Here is a tiny trained network, its code and every weight. The questions are about switching its units off for an input and a class, where a switched-off unit gives its printed mean instead of its output.

import numpy as np


def w(rows, s, z=0):
    codes = np.array(rows[::2]) - 128.0
    scale = np.full(codes.shape[1], s)
    scale[-1] = z or s
    return codes * scale


def f(y):
    return y / 2 * (1 + np.tanh(0.7978845608 * (y + 0.044715 * y**3)))


def log_softmax(a):
    a = a - a.max(-1, keepdims=True)
    return a - np.log(np.exp(a).sum(-1, keepdims=True))


def net(x, mask):
    res = np.array(x, float).reshape(1, 5) / 4 @ E
    y = f(res @ A[0][:, :-1].T + A[0][:, -1])
    res = res + np.where(mask, y, B[0][:, -1]) @ B[0][:, :-1]
    return log_softmax(res[-1] @ U[:, :-1].T + U[:, -1])


A, B = {}, {}
E = w([
[128,126,127,129,128],'x0',
[137,74,176,255,97],'x1',
[144,230,156,153,217],'x2',
[122,238,52,159,65],'x3',
[182,81,36,156,189],'x4',
],0.0083)
A[0] = w([
[125,77,168,91,164,16],'neuron 0',
[114,89,171,110,168,146],'neuron 1',
[164,151,68,128,94,103],'neuron 2',
[104,166,150,123,223,60],'neuron 3',
[78,133,102,47,126,143],'neuron 4',
[113,147,107,63,145,91],'neuron 5',
[176,122,120,133,134,210],'neuron 6',
[71,60,105,102,102,31],'neuron 7',
[148,194,106,99,110,122],'neuron 8',
[108,181,131,55,163,152],'neuron 9',
[85,180,90,184,101,75],'neuron 10',
[102,125,50,31,105,158],'neuron 11',
[99,209,139,158,177,59],'neuron 12',
[38,178,182,131,81,157],'neuron 13',
[41,134,42,143,53,73],'neuron 14',
[93,97,138,137,144,52],'neuron 15',
[73,138,177,112,84,56],'neuron 16',
[123,116,67,100,183,169],'neuron 17',
[138,203,97,138,205,114],'neuron 18',
[153,190,172,187,179,107],'neuron 19',
[80,93,93,122,74,94],'neuron 20',
[102,121,125,232,126,241],'neuron 21',
[110,157,88,146,100,60],'neuron 22',
[120,172,178,146,209,100],'neuron 23',
[198,100,49,164,164,253],'neuron 24',
[131,124,96,32,205,152],'neuron 25',
[104,55,108,140,57,137],'neuron 26',
[112,92,102,117,89,81],'neuron 27',
[141,63,167,99,181,98],'neuron 28',
[34,138,214,63,83,206],'neuron 29',
[129,165,151,204,225,179],'neuron 30',
[137,194,147,158,168,32],'neuron 31',
[126,128,133,175,113,117],'neuron 32',
[164,181,55,153,86,112],'neuron 33',
[127,94,140,197,116,151],'neuron 34',
[145,137,93,70,121,108],'neuron 35',
[145,163,109,168,69,84],'neuron 36',
[118,105,131,175,152,143],'neuron 37',
[177,134,168,201,118,199],'neuron 38',
[95,166,99,146,90,38],'neuron 39',
[64,82,181,97,179,68],'neuron 40',
[47,147,77,145,132,153],'neuron 41',
[132,199,252,99,97,100],'neuron 42',
[90,167,161,133,144,80],'neuron 43',
[96,75,104,90,79,118],'neuron 44',
],0.011,0.0025)
B[0] = w([
[136,154,173,213,218,178],'neuron 0',
[177,180,144,201,173,188],'neuron 1',
[183,98,135,180,154,165],'neuron 2',
[58,80,94,165,133,183],'neuron 3',
[117,84,173,179,79,195],'neuron 4',
[62,71,205,150,86,173],'neuron 5',
[147,161,84,85,80,150],'neuron 6',
[95,98,112,155,173,172],'neuron 7',
[122,149,178,208,117,174],'neuron 8',
[125,69,163,173,69,204],'neuron 9',
[153,169,185,199,189,168],'neuron 10',
[99,129,184,155,80,221],'neuron 11',
[100,73,108,137,162,180],'neuron 12',
[253,70,73,88,115,202],'neuron 13',
[113,139,132,218,203,189],'neuron 14',
[107,146,145,180,154,137],'neuron 15',
[210,113,9,68,140,170],'neuron 16',
[177,101,130,126,20,175],'neuron 17',
[105,137,102,123,106,200],'neuron 18',
[63,52,48,148,157,192],'neuron 19',
[45,81,51,174,195,167],'neuron 20',
[92,110,184,115,40,208],'neuron 21',
[112,175,129,192,223,147],'neuron 22',
[70,34,70,176,148,192],'neuron 23',
[245,124,51,51,55,217],'neuron 24',
[146,75,184,181,56,219],'neuron 25',
[90,89,82,131,124,205],'neuron 26',
[45,53,65,113,202,153],'neuron 27',
[190,160,164,247,232,203],'neuron 28',
[200,95,86,134,82,254],'neuron 29',
[104,69,87,130,105,215],'neuron 30',
[81,128,82,174,152,165],'neuron 31',
[121,94,203,108,119,148],'neuron 32',
[180,151,169,215,187,191],'neuron 33',
[152,118,207,149,51,187],'neuron 34',
[123,114,143,156,88,165],'neuron 35',
[125,147,177,216,161,160],'neuron 36',
[162,113,173,130,90,160],'neuron 37',
[83,109,156,135,39,195],'neuron 38',
[177,173,144,197,231,149],'neuron 39',
[170,195,159,204,218,199],'neuron 40',
[149,156,142,165,125,151],'neuron 41',
[198,72,75,97,106,221],'neuron 42',
[139,96,93,130,132,149],'neuron 43',
[76,51,63,221,182,184],'neuron 44',
],0.0053,0.0085)
U = w([
[46,54,55,140,151,92],'0',
[199,138,190,173,184,99],'1',
[251,90,73,99,68,87],'2',
[106,90,230,138,21,75],'3',
[151,100,134,128,101,252],'4',
[143,145,145,73,87,160],'5',
[60,144,151,5,207,71],'6',
[77,199,158,20,193,69],'7',
],0.011)

Each question gives the input, the list of numbers given to net, and the class t.
The units are the neurons (one row each of A and B). Each row of codes is followed by its name. A weight is (code - 128) times the scale printed after its matrix; where a second scale follows, it is the last column's (A, B and U).
mask holds one flag per neuron, in row order. A switched-off neuron (its flag False) gives its mean, the last column of its row in B, instead of its output. The means were averaged over made-up inputs and are rounded, as every weight is.
A unit's drop is (log p(t) with every unit on - log p(t) with that unit switched off) / (log p(t) with every unit on - log p(t) with every unit switched off).
The circuit of an input: a set's keep is (log p(t) with only the set's units on - log p(t) with every unit switched off) / (log p(t) with every unit on - log p(t) with every unit switched off). Starting from the 12 units with the biggest drops (on a tie, the unit counted first), units are removed one at a time, each time the one whose removal leaves the highest keep (on an exact tie, the one counted first), for as long as the keep stays at least 0.8.
circuit, biggest first: the units of the circuit, biggest drop first
top k neurons: the k neurons with the biggest drops, biggest first
drop when u is switched off: that unit's drop, to one decimal
input [6,-8,-7,-6,5], class 3: circuit, biggest first : [neuron 25; neuron 11]
input [0,-6,-2,-7,1], class 1: top 3 neurons : [neuron 28; neuron 40; neuron 0]
input [5,3,-6,5,-3], class 0: top neuron : [neuron 20]
input [5,-6,1,2,-5], class 3: circuit, biggest first : [neuron 5; neuron 9]
input [2,1,-8,8,5], class 0: top 3 neurons : [neuron 20; neuron 27; neuron 26]
input [6,-7,-5,-3,-4], class 3: circuit, biggest first : [neuron 11; neuron 4]
input [-7,-7,2,6,-4], class 3: top 2 neurons : [neuron 9; neuron 5]
input [0,6,4,-1,-7], class 2: circuit, biggest first : [neuron 13; neuron 42]
input [2,5,2,3,-1], class 3: circuit, biggest first : [neuron 21; neuron 38]
input [-1,4,-5,-7,-8], class 2: circuit, biggest first : [neuron 29; neuron 16]
input [-6,2,-3,-5,-6], class 2: top 2 neurons : [neuron 29; neuron 16]
input [0,-6,-5,0,5], class 3: circuit, biggest first : [neuron 11; neuron 25; neuron 5]
input [3,8,5,5,-8], class 2: top 2 neurons : [neuron 13; neuron 42]
input [-4,-8,-7,6,-4], class 3: circuit, biggest first : [neuron 11]
input [3,-7,4,-8,-5], class 1: top 2 neurons : [neuron 40; neuron 28]
input [8,-3,8,8,-5], class 0: top 2 neurons : [neuron 19; neuron 12]
input [3,-4,-7,-2,-6], class 0: top 2 neurons : [neuron 44; neuron 20]
input [-4,-8,7,-5,7], class 3: top 2 neurons : [neuron 25; neuron 17]
input [-7,-4,8,-3,-7], class 0: top 2 neurons : [neuron 23; neuron 3]
input [8,1,5,1,8], class 2: circuit, biggest first : [neuron 24]
input [7,-5,7,3,-6], class 0: drop when neuron 12 is switched off : 0.2
input [0,-8,6,-1,-5], class 3: drop when neuron 5 is switched off : 0.2
input [0,5,1,-1,6], class 2: drop when neuron 24 is switched off : 0.9
